Here is a tiny trained network, its code and every weight. The questions are about switching its units off for an input and a class, where a switched-off unit gives its printed mean instead of its output.

import numpy as np


def w(rows, s, z=0):
    codes = np.array(rows[::2]) - 128.0
    scale = np.full(codes.shape[1], s)
    scale[-1] = z or s
    return codes * scale


def f(y):
    return np.maximum(y, 0)


def log_softmax(a):
    a = a - a.max(-1, keepdims=True)
    return a - np.log(np.exp(a).sum(-1, keepdims=True))


def net(x, mask):
    res = np.array(x, float).reshape(1, 3) / 4 @ E
    y = f(res @ A[0][:, :-1].T + A[0][:, -1])
    res = res + np.where(mask, y, B[0][:, -1]) @ B[0][:, :-1]
    return log_softmax(res[-1] @ U[:, :-1].T + U[:, -1])


A, B = {}, {}
E = w([
[119,159,7,94],'x0',
[64,69,167,62],'x1',
[167,35,88,142],'x2',
],0.012)
A[0] = w([
[128,55,105,125,70],'n1',
[152,57,124,165,30],'n2',
[143,193,187,28,24],'n3',
[147,127,47,29,18],'n4',
[101,117,155,51,55],'n5',
[103,254,136,157,13],'n6',
[135,83,210,101,109],'n7',
[145,64,130,140,46],'n8',
[103,151,74,113,3],'n9',
[161,110,134,138,30],'n10',
[56,169,155,81,124],'n11',
[116,134,222,129,220],'n12',
[113,73,214,108,97],'n13',
[192,139,185,223,69],'n14',
[151,139,231,128,5],'n15',
[209,94,109,114,73],'n16',
[169,88,193,124,47],'n17',
[32,124,48,52,57],'n18',
[50,81,171,98,69],'n19',
[156,38,120,76,69],'n20',
[161,218,128,212,165],'n21',
[129,177,159,75,54],'n22',
[143,87,122,140,177],'n23',
[55,76,134,121,218],'n24',
[101,172,75,98,221],'n25',
[25,135,149,79,41],'n26',
[67,71,136,23,41],'n27',
[177,78,125,112,67],'n28',
],0.013,0.0062)
B[0] = w([
[61,138,206,225,162],'n1',
[52,172,160,187,157],'n2',
[72,150,166,236,172],'n3',
[156,254,177,106,194],'n4',
[156,61,106,209,167],'n5',
[116,104,180,193,208],'n6',
[182,205,147,84,197],'n7',
[106,154,186,205,154],'n8',
[178,226,130,134,160],'n9',
[199,188,132,82,133],'n10',
[68,51,211,222,196],'n11',
[109,135,146,46,233],'n12',
[197,200,87,91,203],'n13',
[206,192,63,68,202],'n14',
[117,238,115,136,185],'n15',
[123,104,206,197,159],'n16',
[131,214,123,120,170],'n17',
[180,228,141,79,216],'n18',
[223,115,99,117,190],'n19',
[93,101,191,236,176],'n20',
[159,14,125,163,246],'n21',
[79,170,201,198,158],'n22',
[80,111,180,93,168],'n23',
[152,60,111,88,205],'n24',
[147,169,172,29,229],'n25',
[147,72,116,236,184],'n26',
[247,101,72,155,202],'n27',
[45,186,225,190,152],'n28',
],0.0087,0.012)
U = w([
[157,238,100,85,32],'0',
[55,126,179,241,21],'1',
[206,97,65,180,209],'2',
[138,96,132,31,239],'3',
[6,8,21,38,2],'4',
],0.011,0.0074)

Each question gives the input, the list of numbers given to net, and the class t.
The units are the neurons (one row each of A and B). Each row of codes is followed by its name. A weight is (code - 128) times the scale printed after its matrix; where a second scale follows, it is the last column's (A, B and U).
mask holds one flag per neuron, in row order. A switched-off neuron (its flag False) gives its mean, the last column of its row in B, instead of its output. The means were averaged over made-up inputs and are rounded, as every weight is.
A unit's drop is (log p(t) with every unit on - log p(t) with that unit switched off) / (log p(t) with every unit on - log p(t) with every unit switched off).
unit that matters most: the unit with the biggest drop
k most important neurons: the k neurons with the biggest drops, biggest first
drop of u: that unit's drop, to one decimal
input [5,-7,-3], class 2: unit that matters most => n21
input [-2,-7,-4], class 2: 2 most important neurons => [n21, n14]
input [-3,-7,-6], class 2: 2 most important neurons => [n14, n21]
input [-2,1,-3], class 3: 3 most important neurons => [n20, n12, n1]
input [1,-3,2], class 3: 2 most important neurons => [n27, n26]
input [4,5,-3], class 2: 2 most important neurons => [n26, n27]
input [-5,8,6], class 2: 3 most important neurons => [n27, n13, n19]
input [-6,4,7], class 1: 2 most important neurons => [n20, n1]
input [3,1,0], class 3: 2 most important neurons => [n15, n13]
input [-6,6,6], class 0: 2 most important neurons => [n13, n7]
input [7,8,2], class 2: 3 most important neurons => [n27, n26, n5]
input [8,-8,4], class 0: 2 most important neurons => [n4, n25]
input [2,8,-6], class 2: drop of n27 => 0.6
input [-6,6,-2], class 0: unit that matters most => n7
input [2,4,-5], class 1: drop of n14 => 0.1
input [0,-2,1], class 3: drop of n27 => 0.4
